Here is a tiny trained network, its code and every weight. The questions are about switching its units off for an input and a class, where a switched-off unit gives its printed mean instead of its output.

import numpy as np


def w(rows, s, z=0):
    codes = np.array(rows[::2]) - 128.0
    scale = np.full(codes.shape[1], s)
    scale[-1] = z or s
    return codes * scale


def norm(h):
    return h / np.sqrt((h * h).mean(-1, keepdims=True) + 1e-5)


def f(y):
    return np.maximum(y, 0)


def log_softmax(a):
    a = a - a.max(-1, keepdims=True)
    return a - np.log(np.exp(a).sum(-1, keepdims=True))


def net(x, mask):
    res = np.array(x, float).reshape(1, 3) / 4 @ E
    u = 0
    for l in range(3):
        y = f(norm(res) @ A[l][:, :-1].T + A[l][:, -1])
        res = res + np.where(mask[u : u + 4], y, B[l][:, -1]) @ B[l][:, :-1]
        u += 4
    return log_softmax(norm(res)[-1] @ U[:, :-1].T + U[:, -1])


A, B = {}, {}
E = w([
[66,209,175,125,165,224,94,51,216,250,215],'x0',
[219,171,132,11,176,128,138,192,167,134,157],'x1',
[187,255,195,144,128,165,152,114,212,100,148],'x2',
],0.0055)
A[0] = w([
[253,167,161,109,130,115,209,151,93,46,112,61],'0.n0',
[130,71,80,102,95,36,102,195,83,47,39,74],'0.n1',
[133,115,135,50,139,86,119,200,132,139,196,1],'0.n2',
[167,123,161,48,178,138,143,164,180,122,165,89],'0.n3',
],0.0057,0.0046)
B[0] = w([
[121,157,114,205,109,135,101,186,254,96,79,217],'0.n0',
[171,188,200,114,127,125,157,118,11,173,229,255],'0.n1',
[133,66,103,95,154,148,92,148,148,204,85,155],'0.n2',
[99,181,152,55,201,132,79,131,119,174,112,196],'0.n3',
],0.0072,0.0069)
A[1] = w([
[107,25,1,56,177,89,123,155,166,152,105,191],'1.n0',
[124,90,138,113,170,182,164,102,57,105,185,2],'1.n1',
[134,185,158,77,209,141,102,110,177,148,160,6],'1.n2',
[240,76,66,24,107,107,195,183,82,55,143,1],'1.n3',
],0.0068,0.004)
B[1] = w([
[121,115,104,87,181,176,61,66,222,137,58,185],'1.n0',
[104,115,109,168,84,175,169,102,113,94,113,163],'1.n1',
[143,94,144,127,117,113,176,181,73,85,95,253],'1.n2',
[129,186,227,88,205,38,254,246,126,222,218,182],'1.n3',
],0.0092,0.0056)
A[2] = w([
[185,188,158,14,177,112,130,198,130,179,146,153],'2.n0',
[150,184,172,97,147,114,166,170,160,147,254,2],'2.n1',
[55,106,44,101,122,159,108,37,181,102,93,97],'2.n2',
[69,129,162,153,119,114,134,38,50,110,160,4],'2.n3',
],0.0073,0.0037)
B[2] = w([
[146,43,124,93,172,60,133,90,84,208,184,248],'2.n0',
[182,187,180,123,106,109,222,235,48,61,140,192],'2.n1',
[129,195,144,180,92,146,157,107,254,161,114,158],'2.n2',
[93,77,46,68,132,162,37,111,127,121,123,159],'2.n3',
],0.0079,0.012)
U = w([
[66,185,173,127,80,238,132,119,124,115,159,41],'0',
[172,105,43,50,54,180,168,131,178,46,107,2],'1',
[185,208,197,221,63,107,197,188,202,30,57,179],'2',
[32,117,68,203,65,211,57,10,228,188,93,155],'3',
[189,80,68,39,206,107,57,117,199,179,76,156],'4',
[74,40,43,183,30,110,56,39,29,100,141,155],'5',
[192,103,202,94,171,29,230,189,37,201,208,181],'6',
],0.011,0.0072)

Each question gives the input, the list of numbers given to net, and the class t.
The units are the neurons (one row each of A and B). Each row of codes is followed by its name. A weight is (code - 128) times the scale printed after its matrix; where a second scale follows, it is the last column's (A, B and U).
mask holds one flag per neuron, layer by layer. A switched-off neuron (its flag False) gives its mean, the last column of its row in B, instead of its output. The means were averaged over made-up inputs and are rounded, as every weight is.
A unit's drop is (log p(t) with every unit on - log p(t) with that unit switched off) / (log p(t) with every unit on - log p(t) with every unit switched off).
The circuit of an input: a set's keep is (log p(t) with only the set's units on - log p(t) with every unit switched off) / (log p(t) with every unit on - log p(t) with every unit switched off). Starting from all 12 units, units are removed one at a time, each time the one whose removal leaves the highest keep (on an exact tie, the one counted first), for as long as the keep stays at least 0.8.
circuit, biggest first: the units of the circuit, biggest drop first
top k neurons: the k neurons with the biggest drops, biggest first
k most important neurons of layer l: the k neurons of layer l with the biggest drops, biggest first
input [4,5,-2], class 4: circuit, biggest first : 0.n1, 1.n0
input [-1,-4,1], class 5: top neuron : 1.n0
input [2,6,-3], class 4: circuit, biggest first : 1.n0, 0.n1
input [-1,8,-2], class 4: circuit, biggest first : 0.n2, 1.n0
input [3,5,0], class 4: circuit, biggest first : 0.n1, 1.n0, 0.n2
input [6,6,-5], class 4: circuit, biggest first : 0.n1, 1.n0
input [-2,3,7], class 2: 2 most important neurons of layer 0 : 0.n0, 0.n1
input [2,-5,6], class 3: circuit, biggest first : 0.n1, 2.n1
input [5,-5,7], class 2: circuit, biggest first : 2.n0, 0.n1
input [0,-1,-7], class 5: top 2 neurons : 0.n1, 1.n1
input [-2,5,5], class 4: top 2 neurons : 0.n1, 0.n0
input [-3,4,5], class 2: top 3 neurons : 0.n0, 0.n1, 1.n3
input [2,-2,3], class 2: circuit, biggest first : 2.n0, 1.n3, 0.n1
input [-7,-5,5], class 2: circuit, biggest first : 2.n0
input [-7,-8,-1], class 5: top 2 neurons : 2.n3, 2.n1
input [6,-4,8], class 2: top 4 neurons : 2.n0, 0.n1, 1.n3, 0.n3
input [8,7,-6], class 4: top 2 neurons : 0.n1, 1.n0
input [-8,-5,6], class 2: top 2 neurons : 0.n0, 2.n0
input [-2,7,2], class 4: top 2 neurons : 0.n1, 0.n0
input [2,-3,-3], class 3: top neuron : 0.n1
input [-5,3,6], class 2: top 2 neurons : 0.n0, 1.n3
input [1,-5,7], class 2: 2 most important neurons of layer 1 : 1.n1, 1.n0
input [-2,5,1], class 4: top 4 neurons : 0.n2, 0.n0, 1.n3, 2.n1
